Below is a small trained network, with its code and all its weights. Each question gives an input and a class and asks what happens when units are switched off, that is, made to give their printed mean instead of their output.

import numpy as np


def w(rows, s, z=0):
    codes = np.array(rows[::2]) - 128.0
    scale = np.full(codes.shape[1], s)
    scale[-1] = z or s
    return codes * scale


def norm(h):
    return h / np.sqrt((h * h).mean(-1, keepdims=True) + 1e-5)


def f(y):
    return y / 2 * (1 + np.tanh(0.7978845608 * (y + 0.044715 * y**3)))


def log_softmax(a):
    a = a - a.max(-1, keepdims=True)
    return a - np.log(np.exp(a).sum(-1, keepdims=True))


def net(x, mask):
    res = np.array(x, float).reshape(1, 5) / 4 @ E
    u = 0
    for l in range(2):
        y = f(norm(res) @ A[l][:, :-1].T + A[l][:, -1])
        res = res + np.where(mask[u : u + 16], y, B[l][:, -1]) @ B[l][:, :-1]
        u += 16
    return log_softmax(norm(res)[-1] @ U[:, :-1].T + U[:, -1])


A, B = {}, {}
E = w([
[119,194,215,142,136],'x0',
[88,173,83,143,231],'x1',
[122,72,154,222,152],'x2',
[254,151,121,150,165],'x3',
[132,117,144,112,140],'x4',
],0.0081)
A[0] = w([
[8,146,142,52,72,78],'L0N1',
[130,103,142,196,130,66],'L0N2',
[111,140,120,114,194,92],'L0N3',
[208,142,141,143,141,81],'L0N4',
[162,72,27,61,101,68],'L0N5',
[127,231,206,108,104,88],'L0N6',
[91,232,82,34,105,48],'L0N7',
[128,83,201,200,155,3],'L0N8',
[111,141,120,114,203,65],'L0N9',
[94,220,84,94,210,54],'L0N10',
[163,101,162,102,62,66],'L0N11',
[253,197,104,92,133,80],'L0N12',
[162,110,149,87,47,87],'L0N13',
[165,132,187,104,23,61],'L0N14',
[129,199,205,142,116,77],'L0N15',
[185,196,127,8,85,45],'L0N16',
],0.014,0.0052)
B[0] = w([
[108,160,254,103,100,254],'L0N1',
[150,73,131,120,85,151],'L0N2',
[140,157,104,115,95,154],'L0N3',
[83,152,190,113,105,176],'L0N4',
[135,111,101,28,211,228],'L0N5',
[133,108,96,40,209,215],'L0N6',
[129,25,98,193,98,222],'L0N7',
[175,34,111,149,85,169],'L0N8',
[144,167,100,121,100,155],'L0N9',
[171,215,71,130,90,217],'L0N10',
[130,181,87,143,112,183],'L0N11',
[86,149,245,115,96,237],'L0N12',
[144,184,83,146,108,202],'L0N13',
[151,208,69,135,103,213],'L0N14',
[132,112,98,57,191,188],'L0N15',
[154,19,109,193,96,228],'L0N16',
],0.032,0.0076)
A[1] = w([
[135,218,59,201,132,31],'L1N1',
[131,155,135,74,116,120],'L1N2',
[126,93,126,202,166,123],'L1N3',
[122,23,98,188,117,46],'L1N4',
[94,112,85,77,212,43],'L1N5',
[151,115,144,102,89,106],'L1N6',
[148,76,119,192,126,80],'L1N7',
[73,154,249,182,164,37],'L1N8',
[107,130,36,117,117,124],'L1N9',
[145,205,83,156,93,12],'L1N10',
[139,57,113,186,113,12],'L1N11',
[79,123,223,138,110,40],'L1N12',
[109,198,80,143,84,75],'L1N13',
[204,137,168,163,146,122],'L1N14',
[145,119,94,62,196,17],'L1N15',
[100,100,98,85,246,2],'L1N16',
],0.017,0.0042)
B[1] = w([
[235,172,114,164,169,224],'L1N1',
[121,74,130,222,145,244],'L1N2',
[116,173,68,92,75,132],'L1N3',
[114,83,78,137,4,240],'L1N4',
[71,90,119,60,198,219],'L1N5',
[92,167,80,155,157,219],'L1N6',
[128,101,123,83,75,179],'L1N7',
[49,210,177,167,88,229],'L1N8',
[136,148,195,185,151,224],'L1N9',
[226,125,102,141,182,241],'L1N10',
[123,78,105,111,50,195],'L1N11',
[111,185,193,155,151,254],'L1N12',
[209,98,121,139,168,248],'L1N13',
[89,158,103,112,140,136],'L1N14',
[59,120,108,75,168,239],'L1N15',
[66,103,67,50,216,218],'L1N16',
],0.035,0.0056)
U = w([
[248,164,88,169,155,254],'0',
[58,198,230,157,97,73],'1',
[125,44,71,108,8,90],'2',
[62,90,88,39,222,68],'3',
],0.016,0.0024)

Each question gives the input, the list of numbers given to net, and the class t.
The units are the neurons (one row each of A and B). Each row of codes is followed by its name. A weight is (code - 128) times the scale printed after its matrix; where a second scale follows, it is the last column's (A, B and U).
mask holds one flag per neuron, layer by layer. A switched-off neuron (its flag False) gives its mean, the last column of its row in B, instead of its output. The means were averaged over made-up inputs and are rounded, as every weight is.
A unit's drop is (log p(t) with every unit on - log p(t) with that unit switched off) / (log p(t) with every unit on - log p(t) with every unit switched off).
The circuit of an input: a set's keep is (log p(t) with only the set's units on - log p(t) with every unit switched off) / (log p(t) with every unit on - log p(t) with every unit switched off). Starting from the 12 units with the biggest drops (on a tie, the unit counted first), units are removed one at a time, each time the one whose removal leaves the highest keep (on an exact tie, the one counted first), for as long as the keep stays at least 0.8.
units of the circuit, in order: the units of the circuit, biggest drop first
unit that matters most: the unit with the biggest drop
top k neurons: the k neurons with the biggest drops, biggest first
k most important neurons of layer l: the k neurons of layer l with the biggest drops, biggest first
input [4,-5,-5,-7,-6], class 1: units of the circuit, in order : (L0N1)
input [8,-2,-6,7,-2], class 3: 2 most important neurons of layer 0 : (L0N6 L0N15)
input [8,0,-1,7,7], class 3: top 4 neurons : (L0N6 L0N15 L0N1 L1N16)
input [-5,7,-8,1,1], class 2: top 2 neurons : (L0N7 L0N16)
input [-3,-3,2,-1,7], class 0: top 2 neurons : (L0N6 L0N13)
input [3,1,3,-2,-4], class 2: 2 most important neurons of layer 0 : (L0N8 L0N5)
input [8,7,6,4,-3], class 3: top 2 neurons : (L0N15 L0N14)
input [-4,1,-8,7,6], class 2: 3 most important neurons of layer 0 : (L0N16 L0N7 L0N1)
input [-4,1,4,-3,-5], class 2: top 2 neurons : (L0N1 L0N12)
input [1,-7,8,7,-5], class 2: top 2 neurons : (L0N8 L0N1)
input [8,-6,8,-1,-2], class 2: top 2 neurons : (L0N8 L0N5)
input [5,8,8,-3,-3], class 0: top 4 neurons : (L0N16 L0N7 L0N10 L0N9)
input [-5,1,1,-5,-2], class 1: 3 most important neurons of layer 0 : (L0N1 L0N6 L0N15)
input [-8,-5,1,8,-6], class 1: unit that matters most : L0N12
input [-7,-8,7,-2,1], class 0: top 2 neurons : (L0N16 L0N7)
input [-6,-8,-8,-4,-2], class 0: top 2 neurons : (L0N14 L0N13)
input [3,8,-8,0,0], class 0: 4 most important neurons of layer 0 : (L0N10 L0N9 L0N3 L0N8)
input [-4,8,3,-8,-5], class 0: 2 most important neurons of layer 0 : (L0N12 L0N10)
input [-1,4,5,-1,-7], class 2: 2 most important neurons of layer 0 : (L0N14 L0N2)
input [2,-3,-1,6,-4], class 1: units of the circuit, in order : (L0N12)
input [6,0,-5,7,-1], class 1: top 2 neurons : (L0N12 L0N5)
input [-4,-3,-8,-8,7], class 1: 2 most important neurons of layer 0 : (L0N1 L0N8)
input [-3,-1,-5,3,8], class 2: top 2 neurons : (L0N16 L0N1)
input [-2,8,8,-6,-3], class 0: 2 most important neurons of layer 0 : (L0N16 L0N7)
